What can hang from each mark:
k430: k303
k957: k31 k783
k303: k42 k430 k912
k225: k42 k406 k756 k859
k367: k31 k42 k303 k859
k60: k303 k756
k859: k42 k60 k367 k957
k783: k736 k859 k957
k42: k60 k756 k783 k859
k736: k835 k957
k912: k31 k225 k406
k639: k367 k430
k756: k912
k406: k303 k367 k639 k835
k31: k42 k736 k756

Every row comes from one small tree of marks. The marks that hang from a mark follow it in brackets, in the order of their numbers. Every link used is in the known rows. Which tree was each row made from?
Known rows:
k957(k31 k783(k736)): [162,-46,-13,-155,174,-45,41,-24,-35,-14,-41,59,-102,129,59,-59,113,128,33,138,172,54,67,-110,-15,65,-9,-124,102,-48,-147,-21,-75,-182,127,80,50,140,93,-93,40,-13,137,214,-49,233,205,-153,82,-58,84,-64,49,-169,196,-173,176,-226,21,174,-38]
k225(k42(k756(k912) k783(k736)) k859(k957)): [-70,150,-17,-55,156,61,187,-71,209,264,-8,64,-69,-143,19,233,-83,-246,-205,-59,462,78,-133,-297,92,-146,-81,48,-72,205,87,-237,110,-48,2,-197,75,-66,227,81,-114,-146,18,240,-51,-345,171,-8,-230,-20,3,47,311,-197,231,-156,-9,-70,-239,-40,-6]
k60(k303(k42 k430 k912)): [-132,100,-208,11,-16,80,-167,-107,-33,-10,245,-208,65,-262,-120,-196,132,22,262,23,-435,-102,210,162,-228,151,82,184,-65,-243,-258,-312,-41,113,-121,0,-235,58,-149,50,67,66,-122,-143,9,54,262,33,-149,84,-42,-71,-136,23,-313,157,-138,137,18,-359,264]
k367(k303(k42(k60) k430) k859(k957(k783))): [-252,68,-71,21,-93,107,-111,112,230,-48,81,28,184,-310,-228,82,66,216,54,-112,-54,-108,29,153,-132,145,29,173,159,111,-250,-181,-180,-155,7,-32,-77,-3,-194,-205,16,101,196,-176,28,-43,59,36,-32,81,1,-32,-244,-23,-285,65,122,94,-106,66,99]
k367(k31 k303 k859(k957(k783))): [-36,129,164,103,-178,-2,-71,87,236,-130,79,-57,209,-244,-366,237,-59,212,63,92,85,21,-14,98,0,149,153,164,246,82,-79,22,-120,-298,44,-116,130,340,-353,-99,90,-80,208,-92,23,-82,-132,18,85,-48,60,-65,-261,-7,63,-15,281,-86,-36,261,-98]
k957(k31(k42(k60) k736 k756) k783(k859)): [88,-202,-105,-245,212,-320,15,-28,-3,-242,-254,151,104,110,149,-89,151,-62,-73,-80,310,-18,-108,130,-182,63,-212,-170,-106,203,-231,60,17,-293,253,444,28,-54,465,-127,-37,140,-55,413,50,239,209,-288,56,-7,161,45,272,-170,241,98,-197,91,114,-65,-227]
k912(k406(k303 k639)): [-4,22,-65,38,-70,-34,28,-141,-126,246,-1,80,-80,263,161,-111,84,15,142,-26,-35,-16,107,-47,-233,-94,-167,13,35,103,222,201,-54,104,-33,-163,64,37,53,33,69,65,131,-88,-1,-2,97,35,-78,-65,-10,40,-19,-36,41,15,-211,168,336,85,-36]
k303(k430 k912(k31 k406)): [-149,38,-186,-88,-142,-39,78,-49,-126,-117,209,117,-161,-159,34,-16,51,-135,116,-5,-317,-175,134,24,-127,-56,91,270,194,-80,-27,62,-93,109,-83,13,-156,239,-78,-97,-38,107,89,93,-160,74,-109,102,-107,189,-117,-82,-119,33,-108,213,22,207,-63,-121,102]
k957(k31 k783(k736(k835) k859(k367))): [240,-124,77,-35,212,-8,6,81,-99,-165,-46,-20,-50,284,-39,-9,-30,126,85,6,127,56,8,59,123,135,-12,-5,-11,-143,-71,-83,66,-166,284,72,45,68,196,-140,97,-177,55,244,-17,117,74,-243,78,-60,-15,65,118,110,215,-31,186,-265,-41,364,-48]
k859(k60(k756) k367(k31)): [112,23,152,321,-243,37,107,193,-249,-101,88,-213,13,-128,-125,-50,16,122,-49,196,104,51,87,45,46,179,49,170,-261,-84,167,142,-109,-51,-59,77,-16,19,-136,-47,104,-85,-84,66,-131,-330,-146,45,-66,157,96,252,-165,264,43,-143,133,-133,114,-109,41]
k430(k303(k42(k756 k783) k912(k225(k406)))): [-83,92,-241,-97,199,17,70,61,250,28,9,89,85,-130,-42,15,-280,-166,-112,-28,-237,-48,3,-68,-180,-3,-22,-26,237,-96,-263,-266,-82,94,-19,-90,-159,166,-35,71,126,131,97,-115,-29,-168,-46,138,-102,43,-7,-263,-32,-106,-133,-25,-153,50,-64,-256,207]
k912(k31(k42 k756) k406): [-44,-33,54,-34,-96,-335,32,-8,-200,-273,-118,162,-94,-23,150,-31,170,-264,-177,46,107,-108,65,38,-229,-263,-171,26,4,156,-7,294,49,-135,-144,206,34,121,152,40,-84,95,90,245,15,163,-192,122,45,63,142,130,73,-58,175,44,-172,90,2,-178,-171]
k430(k303(k42 k912)): [10,82,-154,12,-32,-1,59,-142,208,78,86,-101,-13,-132,-192,-109,28,129,132,44,-305,57,113,-1,-126,117,144,19,-45,-162,-239,-157,-161,124,-17,-63,-234,82,-102,52,256,17,-55,-22,3,103,221,21,4,56,0,-168,-5,-59,-108,-16,-154,-90,-57,-279,164]
k303(k42(k756(k912(k31 k406))) k430): [-169,9,-206,-252,-29,-105,136,6,36,-65,172,34,-8,-158,44,-50,95,-265,-64,-21,-230,-187,113,-83,-173,-30,-20,74,67,-99,2,-54,-72,63,-120,50,-33,-69,-23,-21,-191,-14,213,59,6,-157,-60,180,-158,59,-134,-24,-73,-87,-187,107,116,78,-107,-73,165]
k42(k60 k756(k912(k225)) k783 k859(k957)): [-139,35,-31,-274,261,92,99,389,52,126,121,53,96,74,160,29,-298,-310,-500,-165,305,10,-123,-151,-64,-139,58,-144,140,257,53,-146,132,177,178,-228,35,-245,7,-25,-416,70,10,-101,-140,-403,-249,179,125,1,-116,58,42,40,75,-114,-9,363,0,-85,-107]
k912(k31(k756) k225(k42(k859) k406(k303))): [-201,109,289,101,-26,-114,-51,-37,194,-16,-36,268,178,-106,431,172,-247,-467,-51,227,-81,-192,93,-99,-64,-550,-527,-63,121,90,-76,113,94,-56,-283,95,-58,339,311,49,-22,239,249,-4,-82,-46,-313,-136,-330,-67,-53,-4,103,-58,136,-64,-89,148,-65,-17,-375]
k756(k912(k31 k406(k303))): [-11,111,-6,-75,-204,-81,199,-28,-32,127,150,68,-163,122,197,-96,130,-174,-153,150,-16,36,83,-28,-189,-264,-143,147,-24,60,144,174,-1,71,8,-145,92,108,123,106,-91,-87,170,119,-60,-81,-200,125,-84,-38,-259,48,-14,-93,140,-23,37,124,102,109,-192]
k42(k60 k756 k859(k957(k783(k736)))): [-53,-141,-17,-137,231,166,-102,247,-72,20,-86,-82,50,198,77,62,-292,-75,-300,-236,396,26,-51,-210,90,28,101,-298,78,238,-87,-75,-17,73,152,-68,-3,-171,-136,-134,-277,277,33,1,-126,-93,-32,13,148,14,135,17,-12,21,-8,-182,115,252,46,-51,-71]
k225(k756 k859(k957)): [-126,216,131,-20,-12,103,138,-32,65,76,-61,7,31,-196,58,110,149,-100,26,163,270,190,-101,-168,39,-205,-82,182,-98,185,64,89,-163,7,-44,26,-114,145,161,-194,187,-39,-107,-29,-133,-33,239,-155,-48,117,34,243,315,54,79,-41,-33,-356,-198,-61,-86]
k736(k835 k957(k783(k859))): [107,-176,-19,-12,129,83,-149,84,27,-188,-5,-119,16,233,-36,-97,15,82,83,25,-203,151,16,-14,332,-64,56,-41,112,-388,189,164,129,154,186,6,139,90,-72,85,-46,-277,-179,-102,81,276,-13,-215,192,-319,-34,-66,199,91,-50,41,144,-228,-32,231,51]
k406(k303 k639(k367 k430)): [20,-87,139,141,-173,-102,17,-216,33,315,-83,-16,-89,151,149,-40,22,237,116,-22,-209,226,56,-145,-1,260,-192,-270,-205,22,261,258,-25,-44,-163,-144,3,-100,100,-70,135,-49,-25,-195,177,30,44,-27,64,-235,-77,17,-46,-101,183,236,-177,-53,393,201,-91]
k783(k859(k42(k756(k912)) k367(k31))): [204,-82,80,42,-117,-93,232,186,-60,-97,102,-251,43,-102,-175,50,-152,-96,-112,-26,111,-3,-207,71,113,133,164,126,-187,32,152,-117,96,-48,94,-118,96,-196,-19,-5,-103,-130,13,209,-143,-339,-106,-20,-114,123,-8,91,-19,229,31,-10,189,-14,-160,85,10]
k736(k835 k957(k31(k756) k783(k859))): [121,-100,-4,-172,345,-32,-110,77,32,-328,-20,-91,45,217,43,-46,104,-7,30,99,-110,149,14,-12,203,-94,-170,-83,71,-295,162,166,147,30,197,169,108,130,125,-9,26,-299,-83,-3,180,404,105,-350,253,-293,70,20,316,74,162,138,75,-303,-73,301,-55]
k736(k835 k957(k31 k783(k859(k42 k367)))): [321,-122,-29,-18,262,78,-50,341,-125,-249,25,-161,4,212,-19,-40,48,98,-103,113,33,86,-1,-28,247,-42,-91,64,21,-257,139,46,204,32,323,43,50,-1,73,-145,46,-246,-63,104,-44,207,-60,-288,197,-198,-35,121,281,205,20,-37,94,-297,-160,380,-26]
k912(k31(k736) k225(k42 k756)): [-110,136,119,-51,-112,-136,71,-202,192,-116,-83,382,79,-204,424,153,17,-349,34,231,38,-190,-42,-186,27,-423,-147,77,124,15,-120,123,29,-75,-177,275,-126,261,409,50,-33,237,61,252,-180,12,-347,83,-172,152,-132,87,318,-164,168,-62,-5,-98,-166,-152,-295]
k60(k303(k42(k756) k430 k912(k406))): [-135,79,-354,-144,101,74,-142,-27,-99,-92,187,-186,44,-166,-80,-150,17,-153,78,-124,-330,-191,176,114,-295,121,64,166,76,-154,-211,-271,-31,167,-133,-30,-165,83,-219,25,-37,162,15,-89,17,-23,114,210,-168,109,46,-49,-196,-19,-296,202,-123,281,79,-349,291]
k639(k367(k31 k859)): [-81,118,242,109,-231,-42,59,-85,194,-80,40,-56,97,-118,-275,123,79,264,171,-37,-177,13,-150,25,188,187,157,-70,41,-239,37,218,-149,-219,-153,-103,65,96,-357,72,4,-233,-102,-174,91,-18,-183,15,-5,-42,-110,-28,-194,96,62,232,137,-151,86,103,-55]
k367(k31(k736) k303(k912)): [16,97,-50,58,-170,-12,-68,-290,303,-29,179,119,-31,-276,-299,184,-97,178,215,-109,-156,-39,71,77,-106,242,183,-63,18,75,-167,-154,-42,-107,2,140,-54,260,-119,101,48,132,32,8,12,-41,-17,113,-76,199,-6,-196,-242,-87,-40,99,-37,155,57,-24,-63]
k912(k406(k367 k639(k430) k835)): [34,-81,-72,63,-120,-53,-36,-212,-234,266,-196,88,-132,460,255,-45,-25,58,291,-24,-5,31,126,-2,-94,-187,-166,-223,-49,321,278,224,64,143,-59,-153,12,122,-42,-15,324,52,24,-147,156,173,43,279,157,-64,93,-18,-43,-69,116,19,-216,21,286,223,6]
k367(k42(k756 k783)): [-16,-37,-47,29,184,-73,39,110,-39,-17,-45,1,-56,-116,-62,14,-139,-25,-106,-93,26,-12,-173,-150,-46,168,107,-157,187,-38,12,-148,-151,43,-145,-193,33,-127,-201,89,-72,6,-151,-103,69,-78,11,5,43,-68,65,-157,-55,-208,-41,-71,45,-68,100,-148,-28]
k225(k859(k60 k957)): [16,171,179,97,-120,110,135,72,-92,121,-90,-93,-63,-157,-24,17,143,15,-39,152,260,240,4,-123,101,4,-92,303,-216,153,134,195,12,76,96,-19,11,-27,98,-93,221,-101,-185,11,-211,-155,184,-101,-53,74,142,287,129,123,43,-123,14,-259,-65,-63,-85]
k783(k736 k859 k957(k31(k42(k60)))): [2,-264,84,-100,254,93,-27,-226,-124,19,-239,146,-39,365,-59,95,115,-43,195,-189,246,-231,-314,327,192,3,214,-30,-190,12,-208,-73,22,-75,87,262,74,-369,248,62,-91,187,-143,332,212,228,264,-83,32,139,95,-51,-59,28,20,-53,13,74,-265,19,93]
k912(k225 k406(k639(k430))): [0,-77,45,-134,-119,-158,28,-80,-50,66,-69,192,-73,114,168,-24,-1,-122,64,71,-89,-57,126,-10,-119,-72,10,-3,191,94,189,319,97,43,-134,-70,115,158,43,-96,45,48,196,-10,-89,112,-189,220,82,-1,66,19,-158,3,145,61,-44,12,154,114,-68]
k859(k42(k60(k303)) k957): [62,54,73,31,-26,196,-83,384,-272,91,-12,-320,-26,-59,71,-137,164,9,-294,8,336,157,-63,24,-57,-84,17,211,-110,179,-63,-88,164,99,33,-104,-17,-223,-51,24,-90,142,-218,-8,-255,-106,40,170,190,156,74,250,47,133,-156,-214,-136,109,-15,-270,-93]
k756(k912(k225(k406(k303 k639 k835)))): [-74,72,5,-86,-135,14,91,-126,110,447,46,173,101,181,319,-138,62,-96,34,214,-71,-11,119,20,-195,-256,-361,-92,-37,150,240,121,101,90,-7,-118,131,141,245,116,111,-116,246,-183,-73,-139,-22,8,-145,-108,-167,-64,42,-78,55,-128,-89,47,164,222,-94]
k957(k31(k42(k756 k859) k736(k835)) k783): [216,-135,-166,-298,267,-163,-113,230,20,-110,-123,85,200,219,173,-34,-9,-51,-267,-28,310,-81,183,-113,-148,107,-152,-448,53,37,-172,19,34,-140,254,365,77,116,154,-183,-92,89,-27,238,53,166,-40,-173,165,-294,114,25,303,-224,218,-69,-203,7,205,20,-175]
k406(k303(k430) k639 k835): [-126,-42,-99,123,-107,23,-83,-271,-117,446,81,76,41,253,373,-120,197,211,303,62,-198,-98,184,-70,-233,16,-344,-133,-202,108,283,55,6,139,-23,-149,-30,-2,108,66,234,94,-45,-296,164,8,278,-70,-39,-127,-18,-68,50,-33,-101,138,-229,51,247,79,147]
k367(k303(k430 k912(k225)) k859): [-220,155,-96,17,-289,61,-40,-127,273,-45,284,186,74,-415,-173,129,-10,158,168,-35,-351,-275,63,332,-140,91,181,238,244,-39,-160,-94,-92,0,-173,-88,-18,293,-190,-23,67,17,152,-179,-19,122,-147,105,-152,160,34,-178,-353,15,-107,266,88,167,-118,-45,149]
k31(k42(k756 k783(k736(k957)))): [32,-182,-179,95,192,-38,-66,-66,-85,-34,-126,123,-109,151,-10,74,-3,10,-225,-204,229,-96,-112,-116,12,12,34,-292,-36,15,19,-95,77,-15,8,41,43,-254,-37,212,-212,73,-146,54,183,26,-8,115,53,-17,177,-84,76,-127,-40,-63,-158,102,-60,-197,239]
k225(k406(k303 k639) k756 k859(k42 k60)): [26,353,62,256,-246,187,132,-34,-150,454,-208,100,-4,-61,406,20,-1,-57,-50,248,334,170,-204,-70,53,-422,-525,191,-305,450,305,82,-206,46,-152,84,-10,40,404,-118,228,190,56,-158,-171,-227,198,-294,-465,63,-35,228,355,160,-125,-138,-261,-111,-13,33,21]
k367(k42(k756(k912) k859(k60 k957(k783)))): [139,-33,26,-116,61,-14,60,286,-51,0,-88,-208,103,-156,-71,-92,-208,-70,-374,152,264,113,0,-168,88,157,94,0,50,218,110,15,-107,63,41,-91,96,-192,-127,-213,-78,-69,119,63,-167,-252,-78,-142,29,-145,-4,6,3,-101,89,-266,228,36,70,14,-190]
k367(k303(k42) k859(k60 k957)): [-24,250,148,244,-259,103,44,-6,98,-13,-69,-75,105,-281,-315,135,54,178,82,-15,18,69,0,180,-14,140,49,302,-39,142,-109,-70,-85,-87,-25,-21,-78,-137,-211,-71,223,7,147,-164,38,-121,14,128,-46,185,129,177,-193,51,-172,-81,75,-48,-105,25,35]
k430(k303(k42(k859))): [8,26,30,58,2,-18,-11,23,219,128,14,-85,86,-20,-50,-76,-29,75,-1,18,-135,29,129,-98,-44,-30,108,-122,-44,-156,-219,-100,-147,78,-51,-27,-171,19,-145,26,139,71,-75,-102,56,66,150,-26,30,-72,-44,-112,13,-14,-100,-116,-126,-114,-43,-238,82]
k736(k957(k783(k859))): [84,-209,-58,13,118,-10,-21,16,10,-166,-45,-89,11,94,-54,-82,-2,21,102,40,-145,103,-51,-67,260,-42,114,48,137,-300,97,160,42,67,171,-24,57,42,-80,6,-37,-129,-67,6,-5,249,95,-231,83,-191,28,-108,111,-19,-41,-17,210,-136,-46,139,55]
k303(k42(k60 k756 k783(k957) k859(k367))): [-164,-83,-37,52,428,168,-16,259,-36,-21,17,20,101,100,-28,86,-350,-212,-72,-374,66,-222,-131,-115,-22,49,118,-278,-189,41,-169,-339,-11,124,141,-94,-215,-485,-128,-74,-243,351,-128,-106,113,-246,4,37,-37,96,6,-10,-98,142,-198,-130,-104,306,-107,-119,108]
k736(k957(k31 k783(k859(k60)))): [209,-78,-32,-51,210,11,69,81,-104,-149,-99,-65,0,145,19,-87,64,37,30,172,-11,147,-84,-50,296,-14,-25,146,75,-234,102,189,10,57,271,118,8,17,57,-105,73,-122,-31,93,-14,240,134,-291,81,-160,55,59,162,8,48,-67,247,-250,-48,250,19]
k60(k303(k42(k859) k430) k756(k912(k225))): [-130,35,-151,-161,-71,38,-194,172,-50,28,347,-239,235,-168,84,-260,119,-219,-161,257,-227,-216,315,258,-262,-167,92,199,58,-310,-152,-198,70,32,-266,44,88,100,-41,68,-218,-107,109,-82,46,-160,-85,111,-100,-118,-211,-12,-139,10,-188,41,-20,209,29,-401,209]
k42(k60 k756 k783(k736(k835))): [-103,-9,-66,-19,208,206,-74,88,-75,104,3,94,-202,311,143,49,-151,48,-209,-402,221,54,-210,-86,86,15,40,-389,-38,38,53,-228,44,177,28,-110,77,-240,-56,308,-332,98,-296,-165,133,-94,-71,227,140,41,51,-33,16,53,-67,-11,-62,119,59,-116,136]

Which tree is each row?
[-174,66,-170,-9,-98,-47,13,-172,-18,-117,251,29,-25,-267,-109,-9,47,-79,322,61,-536,-192,158,28,-129,80,63,150,44,-189,-192,-174,-113,64,-89,62,-287,45,-59,-66,44,98,64,-22,-32,41,68,-18,-149,158,-132,-114,-73,25,-314,203,3,74,-186,-188,193]
k303(k42 k430 k912(k31))
[3,180,132,247,-391,-5,83,-165,107,-70,-62,4,103,-94,-134,171,107,211,215,12,95,-40,-98,76,68,156,112,103,-192,24,52,158,-132,-136,55,117,45,6,-240,127,136,17,-198,0,-17,-109,-157,-2,-149,208,2,32,-151,174,-20,94,65,34,65,-80,-42]
k367(k31(k736) k859(k60))
[-56,83,17,-19,-143,-81,84,-53,-49,79,-83,77,-14,98,-50,-26,91,85,112,-192,-65,-18,-52,-3,20,-9,89,27,188,-78,196,345,-80,-78,-122,-136,98,24,-182,-39,-28,-149,145,-97,0,69,-97,94,0,-38,-67,57,-31,24,112,166,-72,75,266,130,-15]
k912(k406(k639(k367(k859))))
[69,-129,199,67,-12,132,-51,-124,-64,-57,-132,-130,-76,257,-158,98,23,68,182,-148,72,151,-59,121,241,71,170,110,-34,-80,62,-49,165,15,80,2,93,-183,49,103,50,-175,-115,49,31,-20,97,-7,142,98,-8,66,78,187,-15,37,65,-109,-150,87,45]
k783(k736(k835) k859(k957))
[48,-51,123,89,-173,-82,-38,-188,249,18,-39,13,-204,-384,-325,97,-152,329,-18,-100,-325,169,-45,59,122,467,179,-196,49,23,-100,-28,-134,-125,-370,-78,-97,65,-194,-154,133,-45,26,-125,154,168,-105,99,91,-31,-50,-203,-384,-258,62,211,57,-129,107,113,-160]
k639(k367(k42 k303(k912)) k430)
[101,-195,103,283,63,192,-120,-126,-39,-162,-29,-62,-142,301,-168,116,-36,162,152,-221,-43,12,-64,69,357,15,119,7,-199,-270,159,-18,209,108,145,-7,-9,-210,-3,155,22,-212,-192,-6,73,103,-66,-95,29,110,-54,57,40,350,-83,71,90,-114,-207,200,127]
k783(k736(k835 k957) k859(k367))
[50,7,-99,-148,184,40,34,-305,15,13,-27,110,-222,293,118,48,275,27,-68,13,178,-24,45,-73,-20,-265,-178,-150,-156,113,181,68,180,3,56,70,38,-50,90,147,28,-116,149,98,174,296,105,41,85,147,20,-31,69,-22,143,-10,-25,-36,-185,195,37]
k783(k736(k957(k31(k756(k912(k406(k835)))))))
[189,-140,78,95,-105,-32,58,-116,-164,-74,-205,-46,-130,120,16,-122,-68,124,101,40,92,150,-100,64,262,100,142,139,-65,-18,3,29,-1,-82,130,48,132,-96,114,37,10,7,4,191,-76,23,124,-134,-75,6,90,-53,-10,30,54,-105,260,-65,-3,52,95]
k957(k783(k736 k859(k60)))
[22,2,68,49,-166,-71,19,-239,290,17,13,-6,-149,-315,-308,71,-113,245,102,-145,-447,199,75,45,55,416,108,-214,-69,-37,-179,-109,-42,-131,-250,-1,-199,9,-123,-145,117,3,105,-144,196,118,4,185,49,7,-20,-109,-307,-195,-25,235,-40,-93,41,96,7]
k639(k367(k303(k42 k912)) k430)
[58,-2,-47,-209,-23,122,196,371,-96,137,25,-244,-43,-86,48,-66,67,-109,-458,-61,404,159,-135,-110,-17,-13,42,15,-112,307,130,-54,101,149,76,-122,78,-390,13,-40,-237,15,-15,112,-273,-263,-13,180,152,147,79,196,124,30,-41,-226,1,121,-97,-123,-80]
k859(k42(k60 k756(k912)) k957)
[93,-157,61,210,84,27,-113,-91,-320,-9,-276,4,-63,184,15,-76,29,-38,-10,-106,242,-78,-225,306,119,12,198,217,-288,15,-110,-171,168,-88,51,129,122,-385,180,253,-101,153,-305,214,214,-81,118,68,-45,28,76,-23,-30,45,6,-91,-143,210,-103,-275,260]
k31(k42(k783(k736 k859(k60(k303)) k957)))
[127,-29,44,-217,228,-49,120,254,-45,-71,-50,-100,78,-20,-16,-68,156,2,-44,220,192,190,135,-189,-88,114,-63,90,184,7,-69,104,-39,-128,228,33,-29,124,55,-313,147,-93,129,163,-189,59,210,-156,238,-89,100,121,167,-146,215,-206,115,-265,46,182,-175]
k859(k957(k31 k783))
[-102,-22,150,73,-159,-90,-57,10,-102,75,-142,257,14,153,307,99,-242,-281,161,198,-142,-50,55,-8,37,-372,-237,-46,242,88,98,311,63,33,-174,38,48,321,176,-13,149,52,179,-124,-97,25,-360,149,8,-73,-72,-21,-36,-12,90,-42,38,-48,111,223,-184]
k912(k31 k225(k406(k367 k639(k430))))
[6,47,0,-92,-225,-140,200,-43,88,53,86,85,-96,-75,146,-41,159,-149,-89,61,41,79,69,-113,-69,-108,50,26,-109,-36,46,127,61,-19,83,113,39,7,169,124,-130,-109,-7,232,-136,-34,-139,52,10,61,-231,12,157,-142,156,-59,59,24,21,-51,-209]
k756(k912(k31(k736)))
[83,-85,79,37,-123,32,114,110,-160,55,-54,-122,-82,56,24,-81,15,-3,15,-130,68,70,-286,177,168,-68,152,86,-66,22,-3,-60,37,101,12,-59,38,-257,26,83,-127,95,-201,54,-123,41,107,-28,7,124,43,57,39,139,-180,-31,14,48,-106,-128,2]
k783(k859(k42(k60)))
[-116,59,-272,79,-70,35,-191,-311,27,178,166,113,-5,-107,-159,-57,-130,169,513,-88,-437,-157,187,168,-170,24,-8,-9,85,122,-48,-209,-103,128,-143,-10,-117,32,51,0,194,20,196,-267,132,-8,269,107,-134,6,-7,-160,-109,-71,-201,113,-225,205,150,64,255]
k406(k367(k303(k42 k430 k912)) k639)
[15,-12,288,75,-17,-76,-114,-49,148,-55,12,-54,60,-154,-300,77,-127,223,62,13,-186,-35,-104,-95,222,218,172,-239,118,-155,-24,83,-169,-161,-261,-64,17,8,-327,-17,-62,-119,-85,-190,81,-83,-164,-102,-1,-129,-218,-147,-250,22,-33,93,103,-111,114,72,-208]
k639(k367(k31 k42(k859)))
[238,14,-7,-49,261,154,-203,221,-183,-168,-30,-224,53,295,86,-177,95,60,-68,181,-42,205,6,85,313,-72,-99,161,28,-387,125,123,182,161,269,122,107,139,35,67,44,-256,-234,-63,98,264,2,-214,211,-344,-20,146,230,133,29,5,144,-283,48,236,19]
k736(k835 k957(k31 k783(k859(k60(k303)))))
[-126,223,193,111,-277,-153,-55,-209,395,-120,160,10,110,-450,-418,213,7,201,38,90,-45,-113,-170,283,-77,91,115,5,33,156,22,-68,-219,-267,-331,-84,202,177,-286,161,29,-245,157,-132,251,17,-136,-62,-101,28,-37,-211,-361,-37,97,141,209,-49,-92,127,-193]
k367(k31(k756(k912)) k42 k303 k859)
[98,-107,86,-41,50,91,-92,87,-39,-78,-90,-111,-58,113,-49,-44,78,146,-28,68,175,197,165,-138,61,96,36,-9,47,17,22,37,95,-77,143,-13,113,6,10,-58,43,-128,28,77,-115,-1,59,-25,222,-58,50,23,101,7,101,-170,85,-157,-9,119,-40]
k859(k957(k783(k736(k835))))
[-99,24,-53,-89,-113,-88,-45,-44,-121,-94,116,223,-21,-24,66,-29,-22,-157,-59,107,-127,-222,-22,186,-123,-140,24,8,105,64,-192,93,59,97,5,52,-76,143,129,69,-108,170,-27,107,-162,116,-326,139,31,108,12,18,-49,27,-33,38,-86,193,-60,-222,-131]
k303(k912(k31(k42(k60)) k225))
[-154,46,-190,-8,196,23,-135,134,-78,-20,134,-156,86,-167,68,-142,37,-105,-22,-110,-198,-81,69,-37,-228,120,-12,47,8,-234,-169,-359,8,55,-113,-57,-103,-83,-135,140,-124,98,-186,-207,141,-156,162,147,-69,-49,12,-39,-63,-73,-260,105,-98,83,78,-356,309]
k60(k303(k42(k756 k783) k430))
[67,-204,-108,242,253,-9,-100,112,-109,-74,-70,105,-24,161,-34,151,-232,-21,-328,-296,324,-200,-33,-157,14,6,36,-348,-144,95,-10,-180,105,-32,114,0,-108,-314,-86,12,-224,158,-96,59,110,-102,-147,14,-20,35,106,5,47,74,-5,-104,-207,257,-84,-140,171]
k31(k42(k756 k783(k736(k957)) k859(k367)))
